Below is a small trained network, with its code and all its weights. Each question gives an input and a class and asks what happens when units are switched off, that is, made to give their printed mean instead of their output.

import numpy as np


def w(rows, s, z=0):
    codes = np.array(rows[::2]) - 128.0
    scale = np.full(codes.shape[1], s)
    scale[-1] = z or s
    return codes * scale


def norm(h):
    return h / np.sqrt((h * h).mean(-1, keepdims=True) + 1e-5)


def f(y):
    return np.maximum(y, 0)


def log_softmax(a):
    a = a - a.max(-1, keepdims=True)
    return a - np.log(np.exp(a).sum(-1, keepdims=True))


def net(x, mask):
    res = np.array(x, float).reshape(1, 5) / 4 @ E
    u = 0
    for l in range(4):
        y = f(norm(res) @ A[l][:, :-1].T + A[l][:, -1])
        res = res + np.where(mask[u : u + 5], y, B[l][:, -1]) @ B[l][:, :-1]
        u += 5
    return log_softmax(norm(res)[-1] @ U[:, :-1].T + U[:, -1])


A, B = {}, {}
E = w([
[69,195,172,89,50,105,182],'x0',
[122,109,97,24,165,95,237],'x1',
[218,83,150,131,80,134,150],'x2',
[50,110,60,128,89,180,220],'x3',
[254,219,121,48,134,59,183],'x4',
],0.0072)
A[0] = w([
[168,128,120,116,82,74,94,2],'L0N1',
[138,83,209,203,68,206,68,56],'L0N2',
[162,145,106,95,163,72,127,190],'L0N3',
[115,254,169,91,105,91,115,197],'L0N4',
[171,119,139,205,129,45,55,159],'L0N5',
],0.008,0.00093)
B[0] = w([
[173,101,94,110,171,1,101,171],'L0N1',
[88,176,171,46,134,245,71,254],'L0N2',
[122,74,183,184,63,165,46,208],'L0N3',
[64,118,254,154,160,41,215,247],'L0N4',
[178,188,158,198,153,123,95,224],'L0N5',
],0.0055)
A[1] = w([
[133,152,126,136,33,109,124,10],'L1N1',
[82,147,154,165,194,90,66,204],'L1N2',
[143,88,132,123,144,30,193,105],'L1N3',
[228,1,108,93,116,110,126,6],'L1N4',
[99,151,204,91,181,107,138,132],'L1N5',
],0.0062,0.0015)
B[1] = w([
[71,195,137,233,154,105,128,149],'L1N1',
[197,65,153,156,36,91,220,253],'L1N2',
[124,180,137,128,130,230,134,236],'L1N3',
[172,137,20,2,164,146,120,200],'L1N4',
[151,175,74,143,27,148,154,236],'L1N5',
],0.0082,0.0038)
A[2] = w([
[94,64,78,228,178,230,225,77],'L2N1',
[207,116,143,220,87,71,58,108],'L2N2',
[3,161,141,83,141,140,127,6],'L2N3',
[109,120,56,104,143,138,209,29],'L2N4',
[212,123,162,99,174,108,111,194],'L2N5',
],0.0059,0.0019)
B[2] = w([
[73,99,106,60,107,64,112,248],'L2N1',
[106,106,137,182,164,107,71,254],'L2N2',
[254,153,94,151,127,43,117,205],'L2N3',
[119,135,134,178,152,138,55,208],'L2N4',
[171,162,112,217,180,121,62,235],'L2N5',
],0.0097,0.0035)
A[3] = w([
[178,88,85,134,163,155,85,78],'L3N1',
[82,65,152,157,155,104,137,214],'L3N2',
[255,116,125,146,129,143,133,210],'L3N3',
[92,92,55,119,150,93,141,247],'L3N4',
[70,140,156,191,98,196,130,51],'L3N5',
],0.012,0.0012)
B[3] = w([
[172,202,184,104,131,72,217,222],'L3N1',
[137,218,83,86,63,197,139,187],'L3N2',
[112,31,62,120,195,116,150,254],'L3N3',
[1,58,91,148,94,130,120,214],'L3N4',
[172,118,129,56,180,187,109,222],'L3N5',
],0.0077,0.0063)
U = w([
[172,68,54,63,177,99,195,5],'0',
[113,238,199,120,47,56,229,152],'1',
[7,75,60,88,56,140,152,140],'2',
[191,102,180,231,164,60,76,163],'3',
[117,134,202,123,79,234,49,158],'4',
],0.014,0.0021)

Each question gives the input, the list of numbers given to net, and the class t.
The units are the neurons (one row each of A and B). Each row of codes is followed by its name. A weight is (code - 128) times the scale printed after its matrix; where a second scale follows, it is the last column's (A, B and U).
mask holds one flag per neuron, layer by layer. A switched-off neuron (its flag False) gives its mean, the last column of its row in B, instead of its output. The means were averaged over made-up inputs and are rounded, as every weight is.
A unit's drop is (log p(t) with every unit on - log p(t) with that unit switched off) / (log p(t) with every unit on - log p(t) with every unit switched off).
The circuit of an input: a set's keep is (log p(t) with only the set's units on - log p(t) with every unit switched off) / (log p(t) with every unit on - log p(t) with every unit switched off). Starting from the 12 units with the biggest drops (on a tie, the unit counted first), units are removed one at a time, each time the one whose removal leaves the highest keep (on an exact tie, the one counted first), for as long as the keep stays at least 0.8.
circuit, biggest first: the units of the circuit, biggest drop first
most important unit: the unit with the biggest drop
top k neurons: the k neurons with the biggest drops, biggest first
top k neurons in layer l: the k neurons of layer l with the biggest drops, biggest first
drop of u: that unit's drop, to one decimal
input [4,-6,6,8,2], class 4: top 2 neurons => L3N5, L3N1
input [3,-6,6,6,2], class 4: most important unit => L3N5
input [-8,5,-1,0,-3], class 2: top 2 neurons => L3N4, L2N1
input [5,4,7,-5,4], class 0: top 2 neurons => L3N3, L1N4
input [-5,-2,-6,-8,-8], class 4: top 3 neurons => L0N2, L3N2, L2N3
input [4,2,8,-8,7], class 3: circuit, biggest first => L2N5, L0N3
input [-6,-4,0,7,4], class 2: circuit, biggest first => L3N4, L2N1
input [-4,6,5,-1,-6], class 2: top 3 neurons => L3N4, L2N3, L0N5
input [7,-2,-4,-5,-4], class 1: top 2 neurons => L0N4, L0N3
input [-1,1,-5,-2,6], class 3: top 2 neurons in layer 0 => L0N3, L0N2
input [2,-3,4,4,0], class 4: top 2 neurons => L0N2, L3N3
input [7,-2,5,2,-3], class 4: top 2 neurons in layer 3 => L3N5, L3N1
input [-5,5,7,3,-4], class 2: top 2 neurons in layer 0 => L0N5, L0N1
input [1,-1,6,-2,8], class 3: circuit, biggest first => L2N5
input [4,8,6,-8,6], class 0: top 2 neurons => L3N3, L1N4
input [0,2,-7,-6,-6], class 4: drop of L1N2 => 1.4
